Below are the code and all the weights of a small trained network. Each question names an input and a target symbol and asks about switching units off, where a switched-off unit gives its printed mean instead of its output.

import numpy as np


def w(rows, s, z=0):
    codes = np.array(rows[::2]) - 128.0
    scale = np.full(codes.shape[1], s)
    scale[-1] = z or s
    return codes * scale


def norm(h):
    return h / np.sqrt((h * h).mean(-1, keepdims=True) + 1e-5)


def f(y):
    return y / 2 * (1 + np.tanh(0.7978845608 * (y + 0.044715 * y**3)))


def softmax(a):
    e = np.exp(a - a.max(-1, keepdims=True))
    return e / e.sum(-1, keepdims=True)


def log_softmax(a):
    a = a - a.max(-1, keepdims=True)
    return a - np.log(np.exp(a).sum(-1, keepdims=True))


def net(x, mask):
    ids = ['ΔΘΛΠΨαβγεζμξτφω'.index(c) for c in x.split()]
    T = len(ids)
    res = E[ids] + P[:T]
    u = 0
    for l in range(2):
        q, k, v = (norm(res) @ M[l].T for M in (Q, K, V))
        z = softmax(np.where(np.tri(T) > 0, q @ k.T / 2**0.5, -1e9)) @ v
        res = res + np.where(mask[u], z, O[l][:, -1]) @ O[l][:, :-1]
        u += 1
        y = f(norm(res) @ A[l][:, :-1].T + A[l][:, -1])
        res = res + np.where(mask[u : u + 16], y, B[l][:, -1]) @ B[l][:, :-1]
        u += 16
    return log_softmax(norm(res)[-1] @ U[:, :-1].T + U[:, -1])


Q, K, V, O, A, B = {}, {}, {}, {}, {}, {}
E = w([
[80,142,125,134,112],'Δ',
[217,155,161,106,62],'Θ',
[105,53,110,124,162],'Λ',
[82,86,144,85,227],'Π',
[88,143,141,99,133],'Ψ',
[68,101,137,123,118],'α',
[119,88,171,97,136],'β',
[126,131,178,25,160],'γ',
[134,145,201,77,6],'ε',
[117,131,209,107,121],'ζ',
[49,96,215,111,141],'μ',
[130,80,111,94,180],'ξ',
[110,96,132,142,153],'τ',
[95,85,106,125,168],'φ',
[168,118,148,83,162],'ω',
],0.019)
P = w([
[118,153,28,139,134],'0',
[50,231,195,217,90],'1',
[93,7,176,110,118],'2',
[115,223,96,161,145],'3',
[108,9,168,105,122],'4',
[124,221,87,135,173],'5',
[116,8,169,112,115],'6',
[101,237,88,108,178],'7',
[132,9,161,115,117],'8',
[93,242,88,98,185],'9',
],0.013)
Q[0] = w([
[201,96,56,101,9],'0.h0',
[253,113,195,235,121],'0.h0',
],0.0045)
K[0] = w([
[102,126,25,155,88],'0.h0',
[213,253,37,126,135],'0.h0',
],0.0066)
V[0] = w([
[119,173,95,3,65],'0.h0',
[205,216,42,215,227],'0.h0',
],0.0054)
O[0] = w([
[45,99,133,142,59,147],'0.h0',
[5,110,120,128,176,3],'0.h0',
],0.014,0.0062)
A[0] = w([
[110,171,202,113,108,176],'0.n0',
[254,87,81,140,115,187],'0.n1',
[51,107,86,77,140,13],'0.n2',
[102,109,128,63,105,169],'0.n3',
[170,195,86,170,148,164],'0.n4',
[107,59,105,109,92,57],'0.n5',
[126,230,100,92,143,135],'0.n6',
[153,108,111,103,191,201],'0.n7',
[134,68,145,210,155,238],'0.n8',
[80,198,138,184,142,119],'0.n9',
[152,88,136,100,70,128],'0.n10',
[210,181,152,81,182,253],'0.n11',
[44,155,167,104,136,51],'0.n12',
[52,165,115,72,124,178],'0.n13',
[143,151,87,82,156,118],'0.n14',
[111,199,162,188,156,210],'0.n15',
],0.013,0.0035)
B[0] = w([
[91,138,79,212,90,191],'0.n0',
[68,116,191,132,86,206],'0.n1',
[151,55,153,90,169,132],'0.n2',
[208,188,96,172,201,166],'0.n3',
[7,126,146,201,25,166],'0.n4',
[145,198,150,140,184,151],'0.n5',
[153,171,205,171,153,191],'0.n6',
[123,147,148,172,80,169],'0.n7',
[140,175,115,140,81,152],'0.n8',
[72,156,205,130,48,147],'0.n9',
[120,72,102,111,254,182],'0.n10',
[81,148,100,199,96,253],'0.n11',
[132,167,116,92,111,140],'0.n12',
[208,71,177,108,120,150],'0.n13',
[121,155,149,184,176,153],'0.n14',
[47,211,126,185,74,165],'0.n15',
],0.007,0.012)
Q[1] = w([
[103,108,188,162,188],'1.h0',
[246,73,249,101,118],'1.h0',
],0.014)
K[1] = w([
[101,159,78,97,197],'1.h0',
[118,132,8,65,118],'1.h0',
],0.015)
V[1] = w([
[237,152,170,36,120],'1.h0',
[45,144,214,10,147],'1.h0',
],0.011)
O[1] = w([
[154,233,254,111,215,91],'1.h0',
[49,191,103,21,83,254],'1.h0',
],0.015,0.0031)
A[1] = w([
[37,151,145,5,114,65],'1.n0',
[216,112,169,125,216,86],'1.n1',
[76,130,134,75,184,137],'1.n2',
[124,167,86,98,82,119],'1.n3',
[146,187,107,90,80,138],'1.n4',
[96,12,71,152,84,36],'1.n5',
[205,145,108,177,116,156],'1.n6',
[46,153,26,112,134,160],'1.n7',
[161,81,103,200,154,254],'1.n8',
[121,96,223,78,173,174],'1.n9',
[108,203,133,94,162,171],'1.n10',
[141,169,171,223,176,153],'1.n11',
[123,196,229,128,130,142],'1.n12',
[145,163,176,92,146,108],'1.n13',
[109,153,118,182,128,168],'1.n14',
[118,104,156,88,188,145],'1.n15',
],0.014,0.0073)
B[1] = w([
[132,114,227,199,131,192],'1.n0',
[140,161,87,177,37,170],'1.n1',
[152,57,154,135,61,161],'1.n2',
[57,168,143,201,115,161],'1.n3',
[94,132,115,168,177,172],'1.n4',
[110,174,104,86,244,166],'1.n5',
[67,95,215,141,99,159],'1.n6',
[201,255,136,179,111,196],'1.n7',
[66,202,174,134,143,190],'1.n8',
[140,100,77,87,82,196],'1.n9',
[149,51,116,200,149,199],'1.n10',
[156,164,110,139,73,230],'1.n11',
[138,101,52,98,190,253],'1.n12',
[158,101,51,96,176,163],'1.n13',
[86,239,169,141,115,200],'1.n14',
[55,121,146,73,58,159],'1.n15',
],0.0087,0.011)
U = w([
[56,190,115,150,40,151],'Δ',
[170,241,175,197,198,140],'Θ',
[62,112,160,166,239,118],'Λ',
[124,64,215,142,52,82],'Π',
[43,180,224,41,153,18],'Ψ',
[172,124,73,104,107,194],'α',
[165,118,56,110,77,180],'β',
[193,216,164,45,175,155],'γ',
[251,161,130,145,28,1],'ε',
[183,83,146,228,162,92],'ζ',
[103,50,46,199,145,156],'μ',
[105,102,86,81,43,130],'ξ',
[67,131,26,96,132,139],'τ',
[74,162,71,91,206,129],'φ',
[68,75,157,82,168,214],'ω',
],0.013,0.0051)

Each question gives the input, a string of symbols that net reads in full, and the target symbol t.
The units are the heads (2 rows each of Q, K, V and O) and the neurons (one row each of A and B). Each row of codes is followed by its name. A weight is (code - 128) times the scale printed after its matrix; where a second scale follows, it is the last column's (O, A, B and U).
mask holds one flag per unit, layer by layer, with each layer's heads first. A switched-off unit (its flag False) gives its mean, the last column of its rows in O or B, instead of its output. The means were averaged over made-up inputs and are rounded, as every weight is.
A unit's drop is (log p(t) with every unit on - log p(t) with that unit switched off) / (log p(t) with every unit on - log p(t) with every unit switched off).
The circuit of an input: a set's keep is (log p(t) with only the set's units on - log p(t) with every unit switched off) / (log p(t) with every unit on - log p(t) with every unit switched off). Starting from the 12 units with the biggest drops (on a tie, the unit counted first), units are removed one at a time, each time the one whose removal leaves the highest keep (on an exact tie, the one counted first), for as long as the keep stays at least 0.8.
units of the circuit, in order: the units of the circuit, biggest drop first
k most important neurons: the k neurons with the biggest drops, biggest first
k most important neurons of layer l: the k neurons of layer l with the biggest drops, biggest first
input μ ξ Δ μ τ α ω ζ γ, target μ: units of the circuit, in order => (1.h0)
input ζ ζ Π, target ζ: 2 most important neurons => (0.n1; 0.n4)
input Π φ μ Ψ τ, target Π: 2 most important neurons => (0.n0; 0.n11)
input Θ γ Ψ Π Π, target Θ: 2 most important neurons of layer 0 => (0.n1; 0.n11)
input ε φ τ, target ε: 2 most important neurons => (0.n11; 1.n1)
input ζ ε Λ Π Π ζ γ, target ζ: 2 most important neurons => (0.n1; 0.n6)
input ω Π Ψ Π Π β ξ, target ω: 2 most important neurons of layer 0 => (0.n11; 0.n13)
input ξ Ψ τ μ ω φ γ, target ξ: 2 most important neurons => (0.n0; 0.n2)
input Ψ γ ε Θ τ ε Δ ε, target Θ: 3 most important neurons => (0.n11; 0.n4; 0.n15)
input β Ψ μ, target β: 2 most important neurons of layer 0 => (0.n11; 0.n0)
input ε μ γ α γ φ Π γ ζ, target ε: 3 most important neurons of layer 0 => (0.n11; 0.n4; 0.n15)
input Θ Π γ Π Θ ω ε γ ε, target Θ: 4 most important neurons => (0.n1; 0.n11; 0.n13; 0.n0)
input Π γ φ, target Π: 4 most important neurons => (0.n0; 0.n11; 0.n2; 0.n13)
input γ Ψ γ ω Λ Λ β μ Θ, target γ: 2 most important neurons of layer 0 => (0.n13; 0.n3)
input ξ ω γ α ζ, target ξ: 3 most important neurons => (0.n2; 0.n0; 0.n11)
input ω Ψ ω Ψ γ Π γ, target ω: 2 most important neurons => (0.n13; 0.n11)
input Ψ α Π ω Ψ γ Δ, target Ψ: 3 most important neurons => (0.n11; 0.n1; 0.n13)
input β γ Δ γ ζ, target β: 4 most important neurons of layer 0 => (0.n11; 0.n0; 0.n3; 0.n10)
input μ Θ ω ζ ε γ μ Ψ Ψ, target μ: most important neuron of layer 0 => (0.n6)
input τ γ Λ ζ Λ α τ, target τ: 2 most important neurons of layer 0 => (0.n11; 0.n0)
input Θ Ψ Θ γ α, target Θ: 3 most important neurons of layer 0 => (0.n1; 0.n11; 0.n13)
input Ψ Π Π Δ μ, target Ψ: 3 most important neurons of layer 0 => (0.n11; 0.n13; 0.n4)
